Each row of numbers stands for one element and depends on some of the facts below. Use the named rows to name the rest.

Some rows with their names:
[-16   5   9  23  44  -3  -8 -45  18  15 -16   6  10  -2  47  30 -38   6
  15   3  29  -9 -36 -29  11  23  21 -15  19  29 -14  10 -24 -67  22  48
  29   3]: j661
[ -6  10   3  25   4 -10   5 -12   7 -10   1  -1   4 -23  11  -3  -9 -10
  -9  -2 -31   1  -5   0   1  -2  -2   9  -3  -7   1  11   1  -9   0   2
   1   5]: j602
[ -8  18   6  -7   8  -4   3 -18 -11  -2   1   3   0 -22  -2  19 -36 -10
 -12   0  -2 -12  -6 -43   0   9  -2 -22   6 -27   1  -7  -8  41   7   5
  -3  15]: j849
[ -9  13   4  22   4 -12  10 -21   1  -1   6   7   4 -20   8   3   9 -17
  -6   1 -17  -3   1  22   0   0  -4  -7   1  -9   2  10   4  15  -2  -8
  -2 -12]: j67
[ -20   34   13   -2   14  -14  -13  -32  -33   12   -1    6   -6  -31
   -4   22  -41  -30   -6  -13 -103  -21    1  -42   -5   10    4  -44
   16   18    8   -3  -30   16  -11   -9  -13    0]: j640
[ -9  14   4  22   9 -17  -8 -19 -14  -5  -5  -4  -4 -16   3   2 -18 -16
  -3 -10 -56  -6  -5 -20  -5  -5   5   0   3   8   1  14 -18  -5  -7  -5
  -7   8]: j886
[ -3  14   1  17   8  -5   9 -14  -5  -9  -1   4  -5  -3   8   0  -1 -19
  -2   3  20  -7  -2   7  -1  -1  -4   8  -1  -6  -1  10   1   4  -1  -2
   1   3]: j946
[ -7  -7   6  18   6  -2   4 -15   0  -4  -3   2  -3 -14   2  -2  10  13
   5   3  -7   4   0  21   2   2   2  -2  -1  23  -1   7   1  -1   4  -4
  13  -8]: j921
[ -4  10   4  12   1   2   4   0   1 -10  -4   0  -5   8   3  -8 -12   9
  -1   3 -22   0   3  -5  -2   2   2   7   0  24   0   0  -5 -39  -3   1
   7   4]: j262
[ -9  12   9  -8   7   3   4  -9 -14   0  -5   3  -3   4  -3  13 -24  10
  -1   4  -5  -9   4 -19   0  15   2 -20   9  15   3 -11 -10   4   4   5
   8   5]: j243
[  0  -7   5   5   2  13  18  -6  11 -13   0   3   3  -5   2  -1  -4  14
  -5  11  51   5   0  19   4   8  -9   4  -6  -2  -1  -5  18   1  14  10
  20   8]: j668
[ -6 -21   8  15   0   0   9   7 -10  -4  -5   1   7   7 -10  -8  20  19
  -1   2  -6   4   9  32   1   6   1   5  -3  26   3   0   8  -5   3   1
  13 -11]: j938
[ -3 -17   5   5   0   5  11  13 -12  -8  -6  -1   1  20 -14  -4  19  21
   2   5  29   1   8  22  -1   6   2  10  -2  14   1  -3   6   0   5   6
  10  -2]: j682
[ -6 -16   6   8   1   2   8  12 -15  -7  -7  -1   1  18 -11  -4  19  20
   2   4  12   2   6  13  -2   5   7   7   0  22   1   0  -1  -9   2   4
   8  -5]: j474
[ -7 -11   4  12  -4  -2  11  11 -12  -4  -4   0   2  27  -8  -4  25  21
   2   9  12   2  11  27  -1   6   8   1   2  13   2  -4   1 -20   2   3
   7 -14]: j681
[-16  -7  10  -2   3  -2   0   2 -20   6  -4   1   0   0  -9  17  -3  20
  -1   2 -40  -5   8 -21  -1  14  12 -23  13  16   3 -14 -15  -4   7  13
   2  -4]: j799
[ -7 -16   6  13   0   2   9   8 -13  -6  -4   0  -9   6  -8  -6  35  12
   8   5   6   2   7  12  -1   2   7   7   0  23   0   2  -2 -20   4   0
   8  -6]: j99

Some facts about the elements:
λ: points at; Ω: refers to; Φ: uses; χ: belongs to class
j32: Ω j60 j431; χ 160
j927: χ 529
j67: χ 160
j668: χ 388
j867: χ 160
j762: Φ j661; χ 529
j724: χ 388
j522: Ω j40 j189 j704 j800; χ 529
j492: Φ j431; χ 160
j274: χ 160
j189: λ j515 j60 j431; Φ j69; χ 388
j652: Ω j245 j241 j870 j189 j668; χ 388
j27: Φ j179; χ 529
j191: λ j682 j616 j555; Ω j9 j898 j643; Φ j74; χ 160
j777: Φ j114; χ 529
j615: Ω j464 j539 j704 j925 j559; Φ j920; χ 388
j918: λ j911 j925; Ω j937 j347; χ 160
j115: Φ j942; χ 160
j298: λ j891 j387 j834 j682 j379; χ 160
j901: Ω j336 j859 j921 j784 j403; χ 529
j577: Φ j558; χ 160
j379: Φ j62; χ 160
j942: χ 160
j682: Φ j745; χ 529
j399: λ j938; Ω j920 j284 j241 j870 j168 j724; Φ j886; χ 160
j167: Φ j768; χ 160
j706: Φ j724; χ 160
j431: Φ j90; χ 388
j370: Φ j245; χ 160
j335: Ω j201 j911 j40 j706 j168 j704 j793 j370; Φ j829; χ 529
j816: χ 160
j558: Φ j27; χ 160
j296: λ j336 j274; Φ j877; χ 529
j550: Φ j394; χ 529
j811: λ j245 j834 j615; Ω j781 j262 j474; χ 388
j898: χ 388
j113: χ 529
j911: χ 529
j793: λ j892 j40 j681; Φ j86; χ 160
j99: Φ j681; χ 529
j799: Ω j617 j50; Φ j652; χ 529
j559: Φ j243; χ 529
j131: Φ j7; χ 388
j925: Φ j640; χ 388
j261: Ω j592; χ 388
j602: λ j179 j555 j165 j345; χ 160
j165: Ω j937 j377 j531 j877 j602; Φ j329; χ 160
j411: Φ j677; χ 160
j203: λ j439 j681 j122; Ω j762 j921 j616 j418; Φ j379; χ 388
j13: λ j377 j795 j575; χ 529
j818: λ j892 j662 j842; Φ j335; χ 160
j614: Φ j946; χ 160
j381: λ j168 j115 j745 j370 j662 j893 j550 j799 j418 j555; χ 388
j347: λ j515 j66; Φ j634; χ 388
j502: Ω j749 j114 j379; Φ j50; χ 160
j278: χ 388
j355: λ j201 j387 j446; χ 388
j295: Ω j370 j617; χ 160
j849: Ω j329 j927 j531 j816; Φ j199; χ 160
j356: λ j634 j842; Φ j492; χ 160
j813: λ j911 j7 j682; Φ j712; χ 529
j661: λ j592 j60 j849 j555; Ω j523; χ 160
j572: Ω j387 j274 j800; χ 529
j536: Ω j886; Φ j825; χ 160
j394: χ 388
j905: Φ j515; χ 160
j829: Ω j911 j347 j113 j69; Φ j941; χ 160
j418: Φ j813; χ 529
j892: Ω j131 j867 j825 j818; Φ j32; χ 388
j474: Φ j274; χ 529
j681: Φ j859; χ 529
j873: Ω j972 j793; Φ j284; χ 529
j531: Φ j925; χ 388
j938: χ 529
j241: λ j336 j502 j74; χ 388
j526: Ω j920 j329 j7 j577 j724; Φ j891; χ 160
j921: χ 388
j179: χ 160
j50: Φ j572; χ 388
j464: λ j439 j243 j394 j668; Φ j927; χ 388
j62: Φ j958; χ 160
j972: Φ j841; χ 388
j634: Ω j278 j877; Φ j643; χ 388
j58: Φ j523; χ 529
j841: λ j335; Φ j807; χ 160
j941: λ j938 j673 j379; Φ j905; χ 529
j199: χ 160
j886: λ j712 j515 j867 j586 j526 j90 j559; Φ j13; χ 160
j523: λ j762 j67; Φ j937; χ 160
j749: χ 388
j807: Ω j531 j800 j668; χ 388
j842: Φ j341; χ 529
j891: Φ j296; χ 388
j664: Φ j113; χ 388
j643: χ 529
j265: Φ j3; χ 388
j122: Ω j905 j818; χ 529
j824: Ω j411 j381; Φ j502; χ 529
j768: λ j40 j681 j784 j745 j418; χ 388
j616: Φ j834; χ 160
j60: Φ j867; χ 160
j555: Ω j712 j40 j886 j67; Φ j122; χ 388
j570: λ j515 j370 j74; Φ j708; χ 529
j66: Φ j777; χ 160
j662: Ω j403 j523; Φ j592; χ 529
j262: λ j958 j938 j113 j418 j522; Φ j555; χ 388
j201: Φ j570; χ 388
j575: Φ j336; χ 529
j795: Φ j356; χ 160
j586: χ 160
j243: Ω j115; Φ j168; χ 388
j781: Φ j550; χ 160
j515: Ω j841 j558 j575 j189 j682 j668; χ 160
j958: Φ j9; χ 388
j704: λ j439 j113; Φ j40; χ 160
j484: Φ j849; χ 388
j413: λ j712 j898; Ω j464 j179 j394 j523 j668; Φ j510; χ 388
j689: Ω j575; Φ j201; χ 529
j163: Φ j870; χ 529
j40: Φ j893; χ 160
j825: λ j784 j799; Φ j800; χ 160
j74: Ω j27; Φ j892; χ 160
j284: λ j634 j67 j492 j614 j689; χ 388
j946: Φ j575; χ 160
j937: Φ j60; χ 388
j617: Φ j262; χ 388
j784: Φ j539; χ 529
j920: Φ j413; χ 160
j9: Φ j536; χ 529
j870: λ j243 j484 j668; Φ j911; χ 160
j673: Ω j241; χ 388
j341: Φ j399; χ 529
j345: Φ j921; χ 529
j800: Φ j189; χ 388
j893: χ 529
j377: Φ j689; χ 529
j877: λ j167 j370 j816; Φ j795; χ 529
j329: Φ j66; χ 160
j336: χ 160
j90: Ω j167 j262 j3 j745; χ 529
j472: Ω j9 j749 j531 j58; Φ j347; χ 529
j168: Φ j167; χ 160
j677: λ j891 j958 j484; Φ j972; χ 388
j210: λ j502 j40 j834 j484; χ 160
j745: χ 529
j539: Φ j706; χ 160
j245: χ 160
j387: χ 160
j86: λ j572; Ω j762 j241 j706 j179 j867 j296; Φ j298; χ 160
j403: χ 160
j79: λ j32 j849 j724; Φ j762; χ 388
j101: λ j708 j62; Φ j784; χ 160
j510: Ω j937 j920 j558 j682 j356 j614; χ 529
j3: λ j336 j958 j474 j74; χ 388
j708: Ω j891 j898 j168; Φ j586; χ 388
j859: χ 388
j640: Ω j712 j379; Φ j781; χ 160
j114: Φ j79; χ 529
j446: Ω j245 j411 j841 j941 j262 j577 j938 j99 j474 j62 j777; χ 160
j45: Ω j9 j189 j745; Φ j577; χ 529
j7: Φ j811; χ 388
j712: Φ j704; χ 529
j69: Φ j793; χ 388
j894: Ω j616; χ 388
j834: χ 388
j592: Φ j799; χ 388
j439: Ω j712 j284 j199; χ 160

Rows to name:
No name comes twice in this set of rows, the named rows included.
[-16  14  13   6  14  -6   0 -27 -10   6   3   7  -3 -40   5  17 -30 -18
  -9  -6 -54 -14  -5 -35   2  10  -1 -29   9   3   3   0  -8  18   2  -1
   0   8] : j295
[-14 -13  10   7   2 -14 -10  -3 -40  -1 -10  -2  -2   5 -21   8  15  13
   7  -7 -63   0   8  10  -6   2  11 -18   8  31   4   4 -20  20  -4  -9
  -3 -13] : j712
[-10  -4   8  15   1  -4   4 -12  -6  -6   0   1  -4 -14  -4   0  11   7
   0  -1 -35   3   4  14   1   1  -6  -3   0  21   3   5   1   9   1  -8
   7  -7] : j749
[-17 -20  16   6  17   5  -4 -11 -12  11  -7   4  -4 -13   5  17   4  20
  10   3 -19  -3  -1  -8   5  15  15 -22  12  42  -4  -2 -13 -29  14  16
  18  -8] : j901
[-13  13   8  -4   2   3   3 -16  -8   3   2   3  -7  -9   0  17  -8   9
  -3  11 -14  -7   6 -17  -1  11   2 -28  12   4   1 -13 -11  14   7   3
   3  -6] : j634
[ -6 -11   6  15   2  -4   1 -14  -8 -11  -2  -2  -1 -16  -7   1   9  10
  -2  -1 -16   8   0  12   0   0  -4  -3  -2  10   0   4   1  31   4  -7
   8   1] : j898
[-10   4  14   2   7   7   0 -14  -5   1  -3   4  -7 -32   0   8 -32  10
  -5  -3 -52  -3  -1 -32   4  11   1 -15   4  30   4  -9  -5 -14   5   5
  11  12] : j811
[ -9 -12   3  10  -4  -3  10   9  -9  -6  -1   0  -2  14  -6  -4  37  16
   3  11  17   0  13  29  -3   4   6  -2   3   6  -1  -3   1 -14   4   2
   5 -18] : j842
[ -6   3   1  15   1  -7   2 -11  -6 -10  -6  -4   0  10  -5   2   6  16
   1   4   5   5   1  11  -2   1   3   0   2   4  -1   2  -6  12   2   0
   7  -3] : j592
[-12  11   6  -3   4   4   3 -13  -5   2   0   2  -2  -2   0  16 -18  12
  -5  10 -10  -5   3 -18   0  13   5 -23  12   0   1 -14 -10   4   7   8
   5   2] : j892
[-12  15  11   1   8   5   0 -12  -5   3  -5   2  -7  -6   9  15 -27  11
  -1   5 -33  -7  -1 -36   0  14   5 -20  13  26   0 -11 -17 -37   5  10
   8   7] : j203
[ -4  -6   2  16   3 -11   0 -13  -7  -9  -4  -3  -2  15  -7   1   5  20
   1   0   8   2   0  14  -1  -2   4  10   3   3  -2   1  -6  18   3  -5
   8   1] : j431
[ -2  -1   6 -15   7   9  13 -13   5 -14   3   0   5 -51  -2  20 -42  -4
 -21   7  40  -3 -12 -51   6  12 -11 -15  -3 -59  -1 -12  13  58  27  22
   7  34] : j515
[ -6   7   5  30  20  -8   6 -28   5   0  -4   5   4  -8  22   4  -3 -12
   4   0  19  -3 -14  23   4   6   3   4   3  10  -4  16  -1 -12   4   6
  13  -6] : j403

The same elements again, as new rows of numbers:
Some rows with their names:
[ 10  -8  20   8  10   4 -15 -11   0   0  11   9  10   7]: j67
[ -6  13 -18 -12  14  34   6  14 -22   8 -30 -18   9  22]: j510
[-20   9   4  18  -1  -2 -13   9  -1 -14  18   1  -2 -11]: j937
[-13  13  18  17  -2  -1 -20   8   7 -14  21   2   9  -9]: j920
[ -5   0  15   0   1 -12 -16  -1   8 -10  17   3   8  -4]: j379
[-17  13  -2  -2 -15  -3 -12   1   2 -18   4  13  20 -13]: j167
[  3  -7  33  15   7 -12 -14   2  15  11  25  -4  -4  -2]: j706
[ -7   0  17  28  14   7 -20  -2  -9 -16  19   9  -4  -6]: j668
[ 19 -26 -25   7  -6  48  13  27  -3  12 -16 -44   4  -1]: j572
[-16  19  -4   2 -22  -1 -12   4  10 -28  11  16  17 -17]: j411
[  9  -9 -19 -16  -1 -23   8  -8   6 -11  -6   0  -8   2]: j958
[22 -8  9 -9  8  7  2 -4  1 27 -7 -5 14 25]: j295
[ -7  11   1 -16  -8   9  -1  14   3  15 -10 -16  23  21]: j191
[ 10  -1  -6 -14 -17 -17   7  -8  17   3   2   9   9   0]: j946
[-20  24  -1  13  10   3  -3  -1 -11 -11  11  -6 -10 -24]: j575
[  0  -3  23   9  -4  -7 -10   3  16   2  18  -1   1  -6]: j886
[-16  -7  14  11  16  -6  -5   1  -9 -10  12  -3 -18 -19]: j712

Which element is each row?
No name comes twice in this set of rows, the named rows included.
[ 14   4   4 -21  10  -7  -5   3  12   4   1 -22  10  17] : j536
[ 11 -14  11  16  12   1  -7  -6  -8   3  10   4 -10   4] : j394
[ -1   7   9   6  -1  10 -16  -5  -4 -12   6  15  16  -2] : j816
[ 11  37 -17   4  18   2   8  -9 -26  43   8 -38  27  -6] : j708
[ -8  -9  15   5  20  -8   3  -1  -8   5   7  -4 -20  -8] : j559
[-23  21 -10  -4  -9  14   0  21 -19 -21   7  14  -6 -28] : j777
[  1  -4   0 -10  16   5  15  11  -9  27 -13 -20  -9  13] : j873
[  0 -11  19  19   8  -6  -7   6   7   6  19  -7 -18  -1] : j464
[-22  11   1   4   5  11   1   8  -6 -11   0  -5 -13 -10] : j58
[ -3   5  -3 -23   2   0   0   1   0  16 -14 -12  30  16] : j502
[  3  52 -21   5  -1  -5 -11 -19  -5  -8  26 -10  33 -37] : j62
[-15  14 -14   5   0  20  -2   1 -19 -31  -7  14  -3 -18] : j938
[-23  12  -7 -11   9   7   6   9 -14   0 -13 -14   2   0] : j689
[-21  10  -2   7  -1   0 -12   5 -11 -16   4  -1   4  -9] : j7
[  0  -7   2   3  12  11  -2   0 -16   8  -8  -6   9  18] : j673

